The symbols move the states like this.
at | + $ § % ^ !
Mos | Dek Lam Gup Nal Guf Dal
Ral | Tet Taf Gat Kam Dif Lam
Zum | Suk Tok Pek Bor Fiv Neb
Vuk | Ful Tiv Rik Gom Maf Ser
Tet | Zul Lev Ral Lam Gat Dif
Ful | Zak Niz Vuk Ser Rik Maf
Niz | Bor Pek Tiv Ful Zup Zak
Kam | Lam Ral Sen Gup Dek Mos
Dal | Guf Dek Nal Div Zek Mor
Fiv | Pek Puf Neb Tiv Bor Niz
Taf | Lev Tus Fov Ral Zul Tet
Duz | Fam Vez Zod Rig Vug Kes
Zom | Rak Ser Fam Vug Duz Zod
Rak | Vez Maf Zom Zod Fam Duz
Rig | Kes Duz Tus Lev Ven Kag
Dif | Gat Zul Lam Dek Kam Sen
Kag | Ven Kes Lev Zul Taf Fov
Kes | Vug Fam Rig Kag Tus Ven
Gup | Mos Kam Guf Zek Dal Nal
Mor | Zek Guf Div Puf Tok Fip
Nal | Dal Mos Zek Tok Mor Div
Pek | Zum Fip Fiv Niz Neb Bor
Lam | Dif Tet Kam Mos Sen Dek
Fip | Tok Zek Puf Pek Suk Zum
Fov | Taf Ven Zul Gat Tet Ral
Ser | Maf Ful Gom Zom Vez Rak
Neb | Fiv Suk Bor Zup Niz Tiv
Lev | Kag Rig Taf Tet Fov Zul
Ven | Tus Vug Kag Fov Lev Taf
Zek | Nal Gup Mor Fip Div Tok
Dek | Sen Dif Mos Dal Gup Guf
Bor | Neb Zum Niz Zak Tiv Zup
Puf | Fip Mor Suk Fiv Zum Pek
Zul | Fov Kag Tet Dif Ral Gat
Sen | Kam Gat Dek Guf Mos Gup
Suk | Puf Div Zum Neb Pek Fiv
Zak | Zup Bor Ful Maf Vuk Rik
Vez | Gom Rik Rak Duz Zom Fam
Gat | Ral Fov Dif Sen Lam Kam
Gom | Ser Vuk Vez Fam Rak Zom
Maf | Rik Zak Ser Rak Gom Vez
Guf | Gup Sen Dal Mor Nal Zek
Rik | Vuk Zup Maf Vez Ser Gom
Vug | Zod Zom Kes Ven Rig Tus
Tiv | Niz Fiv Zup Vuk Zak Ful
Zup | Tiv Neb Zak Rik Ful Vuk
Div | Mor Dal Tok Suk Fip Puf
Tus | Rig Zod Ven Taf Kag Lev
Fam | Zom Gom Duz Kes Zod Vug
Tok | Div Nal Fip Zum Puf Suk
Zod | Duz Rak Vug Tus Kes Rig

In the rows, zero is written as 468.

The rows follow the links: the fewer symbols apart two states are, the more alike their rows tend to be.

Each row is also shifted at random along 6 hidden directions that mean nothing.

Some states, each with a row of numbers:
Mos	352,623,440,639,386,621,567,460,523,414,119,535,468,413,483,392,308,410,379,491,370,492,327,691,358,601
Gom	215,393,509,427,494,400,412,438,501,471,425,389,434,523,454,464,528,351,485,478,527,355,403,347,550,471
Kag	538,561,366,452,329,637,498,602,458,607,480,443,386,311,536,373,520,675,458,364,538,399,510,444,510,462
Fov	264,399,412,432,413,457,560,564,379,603,589,517,388,550,552,616,430,220,397,400,425,654,400,602,415,496
Bor	385,468,576,526,541,675,391,361,473,322,293,489,559,474,514,511,437,790,518,568,509,694,373,422,507,309
Dal	658,580,448,560,463,412,508,446,498,399,356,519,505,400,400,392,386,506,451,485,385,382,565,585,382,565
Ven	370,449,411,362,397,404,477,582,384,611,691,478,366,415,536,497,514,653,456,375,494,481,664,474,503,410
Kam	501,608,397,520,360,680,600,511,549,497,493,496,460,463,518,330,384,165,343,440,396,447,169,637,379,554
Vug	395,371,400,385,379,484,459,554,505,592,187,379,403,486,524,390,570,528,463,403,536,300,356,389,538,433
Gup	657,591,432,476,432,449,532,470,526,439,612,520,489,431,441,331,403,382,404,462,376,358,467,596,377,522
Lev	260,540,404,466,340,483,494,580,417,576,422,496,353,325,541,434,443,804,440,377,472,449,667,546,478,460
Dif	472,543,403,472,398,386,553,539,445,534,608,523,412,425,465,439,404,361,400,410,390,425,570,619,388,566
Duz	432,428,415,392,421,439,465,520,544,574,541,353,405,488,443,372,586,139,458,409,541,206,326,329,545,545
Rak	494,318,460,422,513,268,375,505,378,549,385,398,423,456,418,608,600,603,577,428,569,408,723,284,569,468
Rik	351,501,536,464,503,552,386,414,501,420,556,407,475,413,457,420,520,605,522,496,561,418,483,310,571,414
Mor	479,575,496,516,453,444,499,378,600,330,248,497,521,469,431,248,371,510,410,525,353,268,379,599,391,494
Suk	512,520,530,493,525,387,456,336,618,308,387,449,544,531,373,289,426,287,444,559,393,237,331,480,429,517
Tiv	560,337,560,408,614,423,382,374,434,392,677,453,548,585,441,602,532,430,541,539,518,620,463,326,519,352
Tok	651,620,518,471,495,574,469,386,551,333,710,512,556,417,455,301,412,599,446,529,417,443,444,507,433,398
Zod	235,516,453,408,404,483,459,527,471,553,723,417,370,385,492,408,518,486,458,402,537,365,543,394,549,472
Zum	747,265,525,413,629,225,408,368,440,377,412,476,586,659,390,609,510,345,533,554,430,530,482,414,436,412
Zak	502,475,540,387,517,582,398,383,578,384,682,397,529,500,469,321,545,451,485,522,542,367,283,301,557,348

Complete each set of four: the symbols that take the first to the second take the third to the fourth, perhaps in another order.
Answers are names.
A 531,549,528,607,522,564,456,352,551,312,221,471,560,470,402,419,401,382,478,566,440,448,329,479,432,536
B 641,419,490,378,506,519,380,437,545,459,577,356,506,477,444,366,614,466,530,477,578,310,369,235,581,384
C 390,478,402,350,391,312,529,568,438,586,736,502,372,460,506,411,459,449,398,379,408,365,602,579,432,473
D Dal

A 327,483,560,432,516,561,387,385,518,381,590,430,498,460,482,403,507,620,501,518,535,461,421,339,555,355
B 541,515,545,484,537,407,376,356,545,322,377,430,533,413,388,345,487,724,533,538,489,288,576,359,517,432
C 741,625,501,587,521,540,465,387,530,340,565,480,556,376,370,388,422,404,495,527,446,419,489,456,434,553
D Nal

A 751,354,387,280,410,339,517,526,507,522,362,507,500,589,545,323,498,641,396,429,359,349,396,599,394,297
B 658,361,509,426,559,360,462,363,553,354,320,463,581,652,419,423,467,254,454,555,396,391,255,484,414,427
C 154,270,551,484,588,168,366,414,347,453,245,449,437,555,398,731,492,507,565,508,499,546,716,375,526,501
D Tus

A 284,490,557,499,515,499,383,381,521,371,367,414,484,437,437,409,487,617,518,528,528,388,481,347,546,440
B 369,281,550,300,567,284,368,396,479,431,571,419,501,613,472,479,568,538,511,513,503,416,477,330,549,300
C 484,463,382,475,396,419,534,580,385,594,436,516,398,431,505,553,443,484,441,389,432,536,589,576,416,522
D Ral

A 550,470,474,328,489,258,524,438,507,429,822,544,495,570,465,347,407,374,376,479,319,375,492,625,366,404
B 690,358,484,437,537,390,484,409,478,397,309,516,575,624,467,503,439,422,453,530,376,556,349,559,381,393
C 156,305,439,385,445,222,468,557,333,609,408,484,355,533,519,645,483,548,466,397,454,538,676,520,476,450
D Taf

A 359,573,452,584,421,691,581,502,392,481,581,588,463,457,548,600,318,319,388,468,401,826,354,685,360,518
B 465,591,488,571,470,536,525,457,401,405,583,593,486,403,488,544,323,595,439,490,385,703,591,649,373,483
C 122,393,494,281,440,399,433,486,492,528,695,423,395,525,543,380,529,557,433,435,499,357,447,407,553,327
D Kes

A 599,438,460,453,482,414,514,468,431,435,404,559,517,538,494,503,393,563,434,493,364,603,482,625,370,407
B 243,551,545,482,498,359,504,360,533,315,507,550,499,525,445,366,309,444,385,544,318,430,464,663,367,474
C 128,388,467,558,433,400,413,485,452,506,-144,391,390,439,449,535,494,589,517,455,531,362,523,398,542,563
D Vug

A 397,527,562,461,519,509,423,331,614,303,462,439,542,505,432,277,445,454,455,561,451,303,297,425,487,418
B 671,410,511,527,550,608,399,385,519,389,272,398,569,514,429,497,542,362,545,540,552,501,265,298,530,448
C 262,350,399,403,411,246,530,561,403,607,382,484,364,555,496,549,456,280,410,393,411,422,513,587,424,533
D Tet

A 388,377,405,415,413,435,467,582,376,615,437,450,385,456,522,580,535,552,488,386,523,527,566,427,515,453
B 328,406,420,403,412,438,464,545,461,588,447,405,384,468,497,457,545,412,460,399,522,359,455,399,526,483
C 239,721,593,641,510,572,427,327,523,251,530,506,504,302,400,370,325,693,488,570,446,460,616,494,470,531
D Suk

A 701,332,516,511,578,632,403,387,473,395,217,423,594,587,468,596,545,385,550,550,552,660,211,322,515,386
B 357,524,594,503,576,560,432,337,471,314,745,510,546,496,459,517,400,445,479,567,465,662,431,457,467,402
C 469,551,436,442,435,278,544,480,491,460,626,534,443,459,433,362,376,384,389,446,332,321,590,648,364,545
D Lam

A 566,567,533,529,507,549,392,365,583,327,346,403,534,374,391,304,495,620,524,534,519,275,449,330,534,472
B 424,387,434,459,455,477,436,539,396,579,436,409,408,443,476,597,562,435,524,412,573,514,517,336,547,497
C 741,489,466,493,514,510,513,443,443,424,649,543,548,510,461,528,413,354,452,497,404,647,429,558,380,454
D Tiv

A 855,523,448,445,477,438,488,453,496,414,577,518,544,442,442,371,456,604,465,478,402,422,540,522,404,417
B 719,621,533,613,549,657,436,386,441,330,675,510,566,344,412,529,419,583,540,541,499,672,561,417,459,482
C 817,468,383,499,472,369,527,578,300,578,711,550,451,401,443,675,460,444,501,396,443,661,759,537,394,549
D Dal

A 360,275,524,387,562,438,387,452,376,498,567,435,476,584,500,678,560,460,537,486,561,681,456,315,555,347
B 230,488,525,434,481,541,418,445,485,469,713,412,432,440,480,450,515,421,485,474,553,446,436,336,566,446
C 302,370,507,436,500,546,396,481,384,510,493,442,448,468,532,618,538,658,534,463,578,665,514,332,569,359
D Rak

A 817,375,346,422,398,457,516,589,405,588,187,507,472,485,535,512,505,681,465,396,437,532,494,548,414,399
B 805,342,444,387,535,247,487,485,358,475,580,569,524,569,463,611,460,567,484,469,374,631,663,571,371,383
C 669,514,501,552,506,671,483,410,465,360,346,537,577,478,503,506,403,581,471,540,440,709,339,534,410,398
D Fiv

A 482,289,533,439,576,255,446,359,477,347,93,519,563,680,447,531,417,494,465,564,358,520,396,567,386,380
B 469,422,557,467,565,425,389,360,503,350,440,441,537,519,417,468,490,517,520,548,490,454,455,364,506,410
C 425,551,382,623,383,448,560,563,396,561,268,504,386,368,440,568,389,324,445,405,425,496,589,604,392,694
D Gup

A 360,304,494,339,508,231,369,455,479,494,348,387,439,534,439,445,586,612,529,464,518,262,583,314,561,389
B 602,380,400,438,445,581,442,605,288,639,585,460,415,395,547,710,576,699,549,377,600,757,640,348,547,389
C 506,192,394,225,441,166,522,555,411,594,377,528,443,711,568,510,493,507,390,410,342,475,447,637,385,292
D Guf

A 759,513,392,534,415,532,527,528,436,498,253,529,493,407,485,476,427,620,461,441,417,538,503,583,384,490
B 530,331,523,371,555,305,462,341,590,342,317,470,572,714,440,359,453,241,416,563,361,332,196,524,408,381
C 558,424,502,374,526,270,489,406,496,383,618,543,532,595,457,409,402,459,420,516,333,445,485,600,375,387
D Bor

